Here is a tiny trained network, its code and every weight. The questions are about switching its units off for an input and a class, where a switched-off unit gives its printed mean instead of its output.

import numpy as np


def w(rows, s, z=0):
    codes = np.array(rows[::2]) - 128.0
    scale = np.full(codes.shape[1], s)
    scale[-1] = z or s
    return codes * scale


def f(y):
    return np.maximum(y, 0)


def log_softmax(a):
    a = a - a.max(-1, keepdims=True)
    return a - np.log(np.exp(a).sum(-1, keepdims=True))


def net(x, mask):
    res = np.array(x, float).reshape(1, 8) / 4 @ E
    y = f(res @ A[0][:, :-1].T + A[0][:, -1])
    res = res + np.where(mask, y, B[0][:, -1]) @ B[0][:, :-1]
    return log_softmax(res[-1] @ U[:, :-1].T + U[:, -1])


A, B = {}, {}
E = w([
[95,182,137,7,80,141],'x0',
[125,131,127,132,126,123],'x1',
[138,224,101,132,216,147],'x2',
[128,127,128,128,128,128],'x3',
[131,125,131,125,131,134],'x4',
[42,96,46,144,121,199],'x5',
[162,199,151,209,58,194],'x6',
[130,127,128,126,128,129],'x7',
],0.011)
A[0] = w([
[179,134,228,126,156,51,108],'n1',
[197,162,154,82,132,60,114],'n2',
[151,201,151,210,41,233,87],'n3',
[25,73,17,154,161,190,94],'n4',
[85,85,80,84,213,59,52],'n5',
[128,186,88,114,208,153,76],'n6',
[103,118,88,56,152,82,87],'n7',
[135,193,101,149,241,136,121],'n8',
[128,45,120,154,226,85,108],'n9',
[74,92,120,130,191,63,51],'n10',
[179,138,195,104,145,82,138],'n11',
[90,12,206,136,65,99,55],'n12',
[119,35,183,139,107,139,91],'n13',
[99,167,155,138,203,126,79],'n14',
[148,120,113,147,44,104,93],'n15',
[128,166,114,156,226,135,121],'n16',
[136,78,95,143,185,83,103],'n17',
[58,87,148,167,67,81,107],'n18',
[64,63,140,91,159,81,95],'n19',
[122,200,102,130,201,105,105],'n20',
[103,176,130,112,207,147,114],'n21',
[162,70,92,228,176,105,10],'n22',
[76,126,80,155,106,217,113],'n23',
[75,118,71,121,154,196,83],'n24',
[193,151,177,106,160,61,125],'n25',
[37,189,149,3,32,136,11],'n26',
[145,66,118,228,185,102,2],'n27',
[86,114,143,17,150,103,77],'n28',
[24,93,2,116,144,204,132],'n29',
[177,150,170,126,154,96,114],'n30',
[96,37,162,111,34,64,143],'n31',
[113,80,168,96,191,88,71],'n32',
[133,207,73,70,117,112,76],'n33',
],0.0092,0.0026)
B[0] = w([
[162,106,107,126,114,71,224],'n1',
[152,107,114,134,129,103,209],'n2',
[99,171,192,169,108,122,241],'n3',
[181,108,110,133,112,80,243],'n4',
[104,153,177,161,84,118,216],'n5',
[100,116,100,110,89,145,191],'n6',
[112,175,160,154,121,135,187],'n7',
[82,97,113,98,84,158,219],'n8',
[132,158,158,141,147,146,220],'n9',
[128,139,153,160,110,138,188],'n10',
[148,115,106,136,113,96,203],'n11',
[89,104,94,94,84,157,220],'n12',
[103,108,103,102,107,158,188],'n13',
[113,121,109,113,112,140,174],'n14',
[97,144,120,115,116,153,172],'n15',
[94,105,104,97,107,151,201],'n16',
[121,163,161,171,160,142,190],'n17',
[122,132,104,96,112,133,187],'n18',
[118,146,157,150,99,132,195],'n19',
[91,118,100,94,93,149,197],'n20',
[117,110,103,104,93,151,185],'n21',
[159,156,114,122,243,164,213],'n22',
[153,116,145,144,116,80,198],'n23',
[133,103,116,135,120,98,187],'n24',
[151,107,117,127,104,98,215],'n25',
[167,134,115,117,247,153,237],'n26',
[156,141,119,115,201,165,212],'n27',
[138,172,167,145,162,150,202],'n28',
[163,117,116,140,114,68,247],'n29',
[149,126,124,122,109,102,188],'n30',
[96,110,107,107,117,160,228],'n31',
[121,136,145,154,109,133,185],'n32',
[127,129,113,117,173,160,181],'n33',
],0.014,0.011)
U = w([
[178,76,87,132,83,6,93],'0',
[32,80,68,77,62,206,100],'1',
[147,157,121,119,218,184,254],'2',
[80,206,224,184,71,139,47],'3',
],0.014,0.0043)

Each question gives the input, the list of numbers given to net, and the class t.
The units are the neurons (one row each of A and B). Each row of codes is followed by its name. A weight is (code - 128) times the scale printed after its matrix; where a second scale follows, it is the last column's (A, B and U).
mask holds one flag per neuron, in row order. A switched-off neuron (its flag False) gives its mean, the last column of its row in B, instead of its output. The means were averaged over made-up inputs and are rounded, as every weight is.
A unit's drop is (log p(t) with every unit on - log p(t) with that unit switched off) / (log p(t) with every unit on - log p(t) with every unit switched off).
The circuit of an input: a set's keep is (log p(t) with only the set's units on - log p(t) with every unit switched off) / (log p(t) with every unit on - log p(t) with every unit switched off). Starting from the 12 units with the biggest drops (on a tie, the unit counted first), units are removed one at a time, each time the one whose removal leaves the highest keep (on an exact tie, the one counted first), for as long as the keep stays at least 0.8.
units of the circuit, in order: the units of the circuit, biggest drop first
most important unit: the unit with the biggest drop
k most important neurons: the k neurons with the biggest drops, biggest first
drop of u: that unit's drop, to one decimal
input [-6,0,-7,1,0,0,2,2], class 1: most important unit => n12
input [7,5,-4,-3,-7,-8,8,-6], class 0: 2 most important neurons => n1, n2
input [8,5,-7,-5,7,-7,0,-2], class 2: 4 most important neurons => n26, n28, n29, n4
input [-7,8,3,2,0,-7,-8,-2], class 3: 4 most important neurons => n5, n9, n17, n26
input [-1,0,-6,6,-7,7,-7,2], class 0: 2 most important neurons => n4, n29
input [1,0,6,-1,8,-6,0,-3], class 0: 2 most important neurons => n1, n25
input [-1,-1,5,7,-7,-4,1,-3], class 1: 3 most important neurons => n29, n4, n8
input [-7,4,2,2,-1,-1,7,0], class 2: 3 most important neurons => n22, n27, n5
input [-7,-7,-3,-1,7,-1,-8,-2], class 3: 3 most important neurons => n5, n26, n19
input [0,4,8,7,8,-7,-1,2], class 1: 2 most important neurons => n8, n20
input [7,2,5,0,7,2,-5,7], class 2: 2 most important neurons => n26, n28
input [6,4,-5,2,-8,-2,3,1], class 2: 2 most important neurons => n26, n8
input [8,8,-7,-5,-1,0,0,-6], class 2: 3 most important neurons => n26, n28, n8
input [3,-7,5,-7,-5,6,8,4], class 3: units of the circuit, in order => n3
input [-3,4,8,6,4,-3,-4,-8], class 1: drop of n16 => 0.0
input [-1,6,5,0,-5,7,-6,5], class 0: drop of n29 => 0.8
input [6,2,-1,3,2,0,-5,3], class 2: drop of n26 => 1.5
